(in the rows, 128 means zero)
[62 119 154 142 144 125 114 129 121 155 139 121 168 117 143 149 151 114 129 156 152 133 128 112 147 103 121 155 157 130 110 119 145 156 121 121 102 158 176 160 140 135 143]
j426
[144 122 151 109 149 100 92 146 111 104 151 159 146 129 113 189 113 183 169 138 145 155 124 86 151 110 154 142 116 122 114 123 160 127 140 156 113 117 115 135 116 127 184]
j172
[147 110 132 116 135 129 110 134 139 148 119 138 148 129 130 105 113 154 134 135 115 107 128 126 116 127 117 116 128 117 111 129 139 128 145 140 122 151 120 131 134 144 120]
j760
[114 123 133 103 139 122 132 133 130 114 122 145 118 114 146 128 157 119 120 133 123 146 134 134 126 121 99 121 144 131 125 115 118 101 122 138 129 134 118 160 124 139 125]
j172
[160 127 138 116 131 129 98 134 136 146 118 131 143 128 133 129 105 159 140 140 122 118 117 125 114 135 111 103 124 126 117 121 143 128 140 141 113 147 114 131 121 146 135]
j629
[116 109 133 168 139 143 138 141 139 146 136 125 147 129 146 137 157 118 114 132 127 127 140 155 103 126 111 107 133 152 113 163 153 164 101 111 119 154 168 127 127 102 112]
j760
[160 121 136 117 135 122 114 127 138 138 121 145 146 143 123 111 108 147 136 147 119 120 124 111 108 128 104 108 120 129 107 126 131 126 150 141 110 139 114 125 132 148 122]
j268
[149 121 128 117 132 131 116 126 122 133 123 141 135 132 121 128 119 140 136 143 130 118 115 124 122 140 111 121 125 129 118 130 123 135 144 141 114 136 116 131 122 155 129]
j920
[102 108 139 150 152 143 144 116 80 142 158 107 169 121 122 115 121 120 158 138 150 114 102 122 145 117 161 86 133 170 104 111 143 134 144 135 136 156 148 197 128 125 150]
j172
[127 110 99 138 148 153 109 125 145 153 149 112 137 115 112 148 159 88 130 116 162 121 112 121 127 123 141 117 108 147 119 113 124 170 126 99 107 139 161 155 109 149 140]
j172
[157 169 102 147 90 143 105 102 116 123 167 102 116 147 155 207 127 123 172 159 136 112 134 135 149 159 138 155 167 115 151 154 81 132 66 108 131 108 131 101 107 162 145]
j426
[133 75 101 157 121 122 154 147 114 137 119 144 125 147 138 161 147 92 127 144 137 143 113 140 113 133 134 147 100 167 127 99 145 48 139 126 103 120 126 149 142 129 122]
j629
[124 129 125 115 131 119 127 119 114 114 120 133 140 117 156 115 160 121 123 111 117 148 134 130 125 134 114 127 136 134 133 127 101 114 116 122 159 125 128 144 137 116 104]
j631
[112 123 137 114 150 134 135 117 141 143 150 110 136 129 104 148 119 144 153 159 139 112 136 115 145 75 178 110 144 111 117 141 150 150 135 131 131 142 157 105 104 135 157]
j631
[125 119 114 115 141 126 120 125 112 111 125 121 142 124 128 151 138 122 131 130 132 129 129 117 136 155 141 139 138 132 128 108 113 118 124 133 134 132 121 133 123 136 143]
j920
[133 140 121 97 127 128 120 136 112 118 129 151 123 135 143 130 142 131 118 118 137 138 124 133 141 133 119 127 156 136 131 118 123 115 128 132 122 125 118 147 131 129 131]
j631
[153 125 134 115 129 128 109 123 133 152 129 143 149 135 130 133 114 152 142 133 126 110 120 121 109 139 112 111 123 135 109 127 135 137 131 137 110 138 120 138 128 145 138]
j268
[107 107 101 148 105 123 145 109 156 180 123 136 135 86 197 228 159 116 150 149 116 129 127 168 105 187 95 178 75 143 149 131 143 130 86 128 111 108 188 111 111 116 157]
j426
[144 128 128 101 135 111 115 141 129 106 119 124 137 99 144 140 146 129 128 132 118 154 141 125 123 129 122 114 144 119 116 120 110 131 139 141 128 133 129 122 119 139 134]
j629
[120 133 146 163 146 134 81 121 118 141 108 97 156 135 142 110 116 119 124 160 166 112 119 106 120 127 117 161 169 138 155 106 115 144 163 101 131 142 119 127 144 157 116]
j920
[115 118 116 111 133 119 123 117 116 127 126 133 135 141 135 146 131 130 120 131 148 143 127 112 127 143 111 97 140 142 102 109 121 107 128 127 131 126 119 129 129 136 134]
j631
[123 138 129 100 137 112 124 131 125 121 127 145 135 111 128 114 150 120 119 113 128 134 135 114 130 135 92 133 141 150 133 131 113 140 130 139 128 131 119 154 121 118 119]
j172
[147 116 122 145 147 116 123 128 134 78 102 134 159 156 162 96 85 140 126 192 109 170 142 123 137 154 122 121 91 142 152 85 141 76 140 142 118 128 68 90 143 99 99]
j920
[110 88 119 145 83 99 160 146 112 179 129 136 96 146 99 130 95 102 90 104 143 108 96 106 141 145 138 169 132 157 84 108 170 123 121 141 101 134 112 146 155 131 134]
j920
[101 116 138 111 140 110 130 121 129 122 122 141 128 136 144 139 146 130 114 128 130 126 134 117 126 138 121 123 147 135 115 124 141 112 110 141 128 110 112 141 135 119 126]
j426
[131 154 168 148 99 143 96 96 99 148 155 114 165 116 138 85 116 139 134 91 158 142 110 103 119 61 139 88 117 178 105 153 120 175 163 116 110 128 163 125 134 113 107]
j631
[159 119 134 109 134 129 108 123 128 147 128 143 151 125 126 110 118 151 137 126 123 114 125 120 118 127 117 105 120 134 118 135 129 145 141 139 125 148 116 127 118 145 128]
j631
[154 163 55 107 92 121 187 128 123 156 136 128 97 105 174 115 162 122 122 100 143 142 108 137 115 135 144 122 109 136 152 135 100 92 123 96 157 120 155 123 137 117 150]
j32
[140 137 126 98 139 114 104 135 125 109 120 132 144 123 136 120 131 127 105 135 115 145 144 110 128 139 104 117 143 129 121 119 112 133 119 134 127 136 118 131 126 120 124]
j172
[144 131 138 119 134 126 123 122 133 145 128 146 151 139 128 122 112 151 136 132 117 117 116 121 110 145 102 110 116 129 108 126 133 124 126 141 115 142 116 129 128 148 132]
j268
[124 120 126 117 136 121 128 137 132 117 123 128 133 118 130 136 156 118 106 127 117 123 146 123 113 142 125 122 129 123 130 131 115 125 112 136 125 130 127 138 125 113 140]
j426
[104 132 133 110 130 118 132 120 130 117 123 125 134 114 139 109 148 120 108 126 125 148 133 135 127 142 113 108 128 135 125 120 113 110 102 144 136 136 126 154 116 109 123]
j268
[142 107 145 141 97 130 112 145 144 106 111 164 157 101 110 141 137 191 160 192 123 142 85 151 141 138 115 81 124 124 61 110 146 157 114 135 87 140 153 164 142 92 192]
j32
[92 168 122 150 144 107 118 143 101 153 154 106 125 90 142 151 87 132 148 111 121 119 111 105 140 69 144 140 140 142 138 146 125 139 132 114 142 163 151 150 130 145 130]
j172
[138 119 134 127 138 129 176 124 160 149 144 117 153 108 99 113 132 98 116 113 118 125 125 131 133 156 170 163 104 122 127 97 147 169 105 129 115 121 143 84 123 115 159]
j760
[100 135 180 185 145 93 148 122 133 150 151 142 146 115 154 89 123 107 142 160 184 137 101 94 120 109 82 105 155 183 124 133 127 175 172 122 112 118 115 140 126 135 106]
j172
[154 120 130 114 141 122 107 135 139 146 123 144 153 137 123 116 113 151 140 150 126 118 131 119 117 144 102 100 131 128 123 132 143 136 138 140 113 148 120 136 130 126 130]
j426
[147 128 133 102 134 133 105 136 129 157 128 141 141 127 122 130 106 154 146 133 126 117 118 134 119 124 107 109 129 126 124 127 142 119 138 142 115 152 121 148 122 142 130]
j172
[162 119 137 109 134 126 104 127 133 149 124 138 149 128 124 117 119 148 144 135 123 114 125 128 118 136 110 119 130 123 114 121 138 128 135 140 116 144 107 135 129 139 128]
j760
[136 118 156 109 173 145 127 113 126 87 123 140 148 117 127 114 131 131 148 148 121 123 150 126 139 111 158 148 137 132 173 147 134 200 127 120 140 96 131 89 128 108 139]
j426
[122 138 130 103 133 114 119 132 132 123 127 134 121 119 146 116 146 118 124 129 119 135 139 128 123 140 125 129 147 117 133 129 129 117 116 140 131 127 129 158 133 115 120]
j268
[130 153 138 150 113 140 165 99 117 127 153 121 155 129 103 50 113 104 125 150 133 147 131 104 136 121 146 95 134 142 120 152 91 190 106 103 143 121 151 128 139 132 122]
j629
[113 133 119 104 137 113 123 126 122 112 115 131 112 121 155 131 143 114 114 130 134 140 127 120 135 130 112 129 144 140 135 106 124 96 123 130 128 132 105 144 126 128 124]
j920
[113 127 114 94 120 118 112 137 98 143 123 118 117 116 147 126 114 131 119 127 144 129 121 127 122 138 128 108 154 143 121 121 125 94 133 145 130 136 124 156 134 121 128]
j32
[119 122 137 117 142 110 114 127 109 112 113 115 143 109 151 155 155 121 121 147 127 146 129 134 116 143 118 124 136 136 118 113 125 108 118 144 125 132 116 139 124 115 130]
j920
[115 95 164 134 146 115 123 122 101 149 153 149 179 120 131 106 130 117 145 118 144 67 134 116 134 113 204 116 168 142 115 130 141 145 148 143 124 111 105 168 138 131 139]
j760
[45 144 62 140 111 105 200 116 129 138 137 140 99 98 121 127 168 77 122 135 106 137 117 130 125 110 134 169 94 130 119 154 113 77 83 109 133 126 172 153 155 136 115]
j268
[104 142 131 131 145 133 138 120 119 150 157 174 160 127 130 90 125 99 157 139 146 135 163 128 134 121 113 115 187 154 151 174 112 175 143 108 137 128 177 155 137 140 106]
j32
[151 119 129 116 131 132 108 134 145 142 120 145 137 133 123 110 116 146 126 141 114 125 124 124 116 136 97 122 121 128 112 123 137 121 134 140 108 146 133 143 130 139 126]
j760
[138 119 124 105 124 125 134 127 120 129 119 136 125 141 128 133 132 124 94 141 122 134 147 137 129 156 115 114 127 133 123 114 120 124 93 143 131 131 109 167 115 118 153]
j268
[123 140 128 107 132 117 123 124 122 115 137 128 125 113 153 125 146 122 135 125 124 131 142 107 142 145 105 147 140 134 148 136 117 146 115 139 134 136 128 142 120 119 134]
j426
[148 112 147 188 135 138 87 164 167 149 110 111 168 130 66 143 98 162 128 121 107 127 104 145 94 70 149 116 106 120 97 100 133 80 135 115 95 190 114 119 141 154 118]
j920
[157 123 136 105 138 137 101 127 129 134 125 141 150 127 125 130 128 149 139 136 117 118 127 124 117 137 118 126 123 121 120 123 127 136 137 142 116 140 120 130 123 147 137]
j631
[151 119 137 106 133 140 99 122 121 141 122 141 149 134 114 126 112 150 139 138 123 118 119 125 126 125 114 115 125 129 118 123 123 139 136 136 118 141 123 137 122 145 132]
j631
[152 127 134 99 134 128 110 130 133 149 116 148 140 141 133 111 107 149 129 141 126 114 132 120 115 135 96 115 140 123 121 126 134 131 144 135 117 142 109 116 131 147 125]
j32
[151 128 141 105 127 131 102 139 123 143 120 138 151 125 124 117 106 156 133 136 118 113 122 133 115 127 114 116 125 114 128 127 126 117 142 147 117 147 107 131 127 139 125]
j172
[127 134 120 112 142 115 122 140 117 115 129 120 126 122 114 120 124 128 115 133 138 147 137 127 122 139 144 81 149 130 114 123 132 118 127 141 132 138 113 152 128 112 137]
j920
[129 115 111 130 133 141 149 113 117 124 120 161 152 161 137 125 121 97 88 146 157 133 143 132 143 135 156 111 160 136 130 98 104 148 121 86 126 97 114 110 142 160 154]
j920
[123 143 107 164 52 151 164 112 117 202 152 99 121 81 129 175 145 138 194 123 182 113 103 177 93 197 95 154 135 150 145 167 105 157 121 125 136 149 165 130 123 140 160]
j920
[161 124 138 120 142 129 103 129 125 132 125 141 151 128 121 136 118 145 143 142 117 116 123 123 113 136 122 123 127 129 118 129 129 139 142 143 111 138 117 131 124 153 133]
j920
[242 121 103 124 126 124 120 138 155 102 134 108 105 90 156 140 168 90 116 169 103 195 127 115 90 128 144 122 115 128 78 103 101 184 132 110 95 93 183 118 144 147 154]
j760
[134 125 114 102 137 118 139 125 148 134 118 136 111 126 131 117 160 119 103 116 123 136 143 127 116 136 99 119 132 144 113 122 136 135 105 128 135 141 114 162 126 126 134]
j268
[115 126 110 109 142 131 131 134 123 110 120 137 123 117 135 131 151 131 120 126 122 140 127 153 118 137 128 107 140 125 128 132 118 98 116 133 142 131 127 135 127 134 123]
j631
[117 129 121 104 135 111 132 138 138 126 120 139 125 120 137 125 132 114 111 117 116 140 145 136 128 122 111 106 149 130 121 117 116 117 118 131 131 143 116 145 128 124 117]
j268
[122 126 136 101 129 120 119 126 152 119 108 138 120 112 167 118 163 125 104 130 120 125 138 126 129 146 97 144 128 114 142 120 113 143 112 130 131 112 116 133 119 107 121]
j760
[151 131 127 105 136 126 111 134 126 147 127 145 141 134 129 130 117 150 140 138 131 113 119 123 115 144 100 111 133 130 127 136 138 134 123 136 109 144 111 128 130 136 134]
j426
[125 121 76 95 129 117 164 140 128 112 116 125 91 137 153 26 112 135 79 147 148 142 125 97 166 155 128 84 140 132 105 109 176 164 171 141 140 150 128 161 155 114 152]
j426
[123 144 101 114 128 123 131 146 123 154 131 121 128 117 135 125 135 130 90 129 137 136 114 95 91 86 117 95 104 152 91 137 106 146 144 118 97 133 144 151 144 130 117]
j172
[120 120 125 111 139 120 133 139 133 117 122 142 136 129 139 125 143 130 120 134 118 138 148 130 120 145 117 111 147 128 134 126 120 105 106 135 134 134 116 148 137 112 126]
j426
[111 126 100 138 151 104 120 133 118 153 140 116 134 143 134 114 124 137 134 154 146 102 118 65 142 105 139 157 167 154 100 145 159 172 137 111 129 150 140 161 165 150 126]
j426
[149 118 126 101 138 121 116 134 130 148 110 145 144 137 131 115 116 147 125 136 118 125 126 117 111 143 100 120 125 132 114 123 144 128 133 138 120 140 106 134 138 147 119]
j629
[162 128 122 111 136 129 116 132 129 140 126 137 147 132 124 140 110 141 136 146 122 119 122 119 110 150 119 113 128 128 114 124 128 141 138 136 106 137 121 116 129 145 138]
j920
[134 120 141 97 145 122 120 143 135 108 118 131 128 107 143 115 154 133 104 122 101 134 134 117 115 119 127 117 136 118 115 126 108 123 124 143 131 127 144 148 125 114 125]
j760
[160 129 121 113 129 127 112 128 134 140 117 128 132 130 123 124 121 150 133 146 121 117 123 122 118 135 103 114 130 132 113 128 131 134 139 139 119 154 115 138 123 143 132]
j920
[121 120 139 106 131 123 124 116 134 113 117 138 116 135 136 135 121 122 126 161 140 144 126 114 131 155 92 117 144 128 119 104 121 131 123 133 120 114 126 129 125 130 147]
j268
